Each row is followed by its class. Each block has new classes.
[  6   5  -7   5   3  -2  -5 -25   7  -4   4   0 -14  -8 -21  -9  -8   1
   6   1  18 -10   4  -1  -2   4  -1   1   9   1 -10  -5  -3   3   4   0
  -6   5   1  21  -5 -10   4 -12  19] -> z839
[ -3   0  -7  -8  -1  -6  -4  -8 -12 -18  -5  -2   6  -1  -4  -2  -6  -2
   3  -1   9  -5   0   4   7   0   3   4  10  -1 -18  -8   4   0  -1   0
   7   5  13  -3 -14  -9   8   5   0] -> z839
[  0  -9  -7   2  -4   1 -10  -7   5  -2  -1   0  -7 -10  -6   1   5   5
   2  -1   3   0   4  -1  -1   3  -2  -2   6   2  -5  -5   2   2   3  -3
   1   0  -1   2   1  -2   6  -4  -3] -> z495
[  4  -2  -4  -5  -5   2  -2   5 -10 -12   3  -3  -5 -13  -9  -2   7  -4
  -4 -11   8  -4  -1   2  -1 -10   0   0   9   3  -8   4  -2   1   2   7
   6   0  -3   8  -1  -6   5  -3   4] -> z495
[ -9 -35   3   3 -16  -7 -13  29 -12 -20   9  -9 -13 -12  -4  -3  13  -6
   0 -30  16  -6  -3  15  15   4  -5   7   1  -2 -36  34  13   2  -2  13
  15   7   0 -29  19  -6  17  -1   4] -> z495
[-14 -14 -17   2  -2 -11 -25   7   1 -27  -4  -5  -1 -13   0  -2   5  -4
  -3 -11  18   0  -2   3   4 -10  -2   2  18  -1  -4   2   3   0   0   8
   7  -3   3   9  -6  -2  -1   3 -13] -> z839
[-12 -32 -14   4  -7  -3 -26  22  -3 -22   0  -6  -6 -32  -7  -1   7  -6
   2 -18  11   0   3   8  15  -5  -7   3  21  -2 -24  14   2   2   2  10
  10   5  -2 -11   7  -6  14  -6  -4] -> z495
[  4  -6 -19  -1  -3   4 -13   1  -7 -14   2  -6   0 -30 -15   0   8  -2
   4  -4  15  -9   5   1  -2 -12  -4   1  22  -3  -9  -5  -6   7  -4   4
   3   5  -8  11  -2  -6  10  -8   3] -> z495
[  6  11   1  -3   2   6  12 -16   5  10   1  12  -1   3 -10   1 -18   1
   3   3  -2 -10   1  -3  -4  -4   2   2  14  -3   8 -13  -6  -2   3   0
   1  -1  -8  17   0  -3  -8  -9   3] -> z495
[ 18  11 -13  -7   3   8  15 -12  -6  -4   2   1   7  -3 -13  -7   0  -3
   5   5   6  -6   0  -3  -6  -6   3  -2   3   1   6 -11  -8   0   1   3
   2   2  -6  18 -11  -3   1  -5  10] -> z495
[ -2   0 -15   7  -2  -5 -15 -20   8 -20   1   1  -7 -13 -10  -6   0   0
   4  -3  29 -13   2   2   2  -1  -1   2   0   0  -4  -1  -2   0   3   1
   7   2   0   1  -7 -17   8  -1  14] -> z839
[  7   3 -15  -5  -6   4  -3  -3 -14 -16   0   1   3 -25 -18  -2   8  -3
   2  -9   8  -5   8   4   1  -7  -1  -1  25  -2 -13  -5  -1   4  -4   7
   1  -2  -3  19  -6  -4   9 -14   4] -> z495
[ 22  22 -10  -9  -2   8  19 -15  -8  -5   2   7   7 -10 -13  -4   3  -2
   4   1   6  -4   1  -2  -6 -13   6   2   5  -1  13 -17 -11   0   1  -1
   3   2   0  25  -8  -8   2  -7  16] -> z495
[-13 -23 -18   4   1 -11 -30   2  -3 -31  -2  -6  -2 -14  -4   0   9  -5
  -2 -42  11  -2  -2   7   9  -7  -3  -1  19   0 -15   3   5   2   1   5
  16   4   7  -5  -2 -11   8   4   0] -> z839
[ 14  19  12 -11  -6  -1  26   6 -12   0   4   6  -2   8 -15   1  -4  -5
  -6  -4   2  -1  -4   2  -2  -3   2   2   5   2  -2   0  -3   4   0   7
   1   2  -6  15  -2  -4  -5  -6  16] -> z495
[ -4 -21  -9  -1  -7  -6 -16 -11 -17 -11  -8  -4   3 -16  -9  -5  -4  -6
  10 -11  13  -9   6   8  12  14   1   4  23  -5 -43  -7   8   4   0   3
   8   6   7 -16  -8 -12  18  -5  -8] -> z839
[ -1  -5 -10  -4  -2   5  -9  -4  -3  -9  -1   2   0 -18  -9   1  -5  -3
   0  -5   2  -5   4   2   0 -13   0   0  27  -2  -2  -6   0   1   2   2
   2  -1  -9  14  -3  -3   0  -8  -6] -> z495
[  1   8  -8   0   1  -3  -2  -8  -1  -9  -1   3   1  -3 -15  -1  -8  -1
  -1  -5  12  -4  -2   1  -2  -5   1   4  15  -1  -4 -13   0   1   5  11
   3   3   0  21  -9  -2  -3  -6   8] -> z839
[ -9 -19  -9   4  -6  -8 -15  10   2 -15   2  -4  -4 -17  -5   1   3  -1
   2 -14   7 -10  -2   4   5  -7  -3   2  11  -2  -7   6   2   2   5   4
  11   2  -6  -8   8 -10   8   2  -5] -> z495
[  5   9  -4   0   3   3   3 -21   2   5   0   5  -3   2 -18  -2 -16   1
   7   4   6  -9   3  -1  -3   4   5  -1  11   0  -5 -13  -4   2   2   0
  -8   0   0  15  -4  -2  -1  -8  16] -> z839
[ 16   7  -8  -6  -8   4   7  -3 -18 -17  -1  -4   5 -14  -8   0  11  -5
  -1  -7  14   0   2   6  -2  -9   1   7   6  -1  -9  -1  -3   2  -1   7
   5   4   1  17  -9  -2   5  -6  18] -> z495
[-12  24   2 -12  -1  -6   1   7 -22 -18   1   4   2   2 -28  -7 -24  -7
  -9  -6   5  19  10   6   3 -16  -3  -2  43  -7 -30  -9   2   3  -5  15
  -9  -2   5  43  -8   9 -26 -20   5] -> z839
[  2   0 -10  -5  -4   2  -4  -7  -5  -7  -2   3   0 -16  -9  -2  -9  -3
   0  -6   1  -6   3   2  -1 -14  -2  -3  27   1  -2 -11  -3   0   2   3
   2   0  -6  19  -7  -7  -2 -10  -4] -> z495
[  4  -1 -10  -7  -4  -4  -2  -5 -16 -26  -5  -4   2  -8  -8  -1  -2  -2
   0 -10  14  -1   0   7   6  -2   3   5  12   1 -24  -5  -1  -4   1   9
  10   3  11   6 -11 -10   8   1   2] -> z839
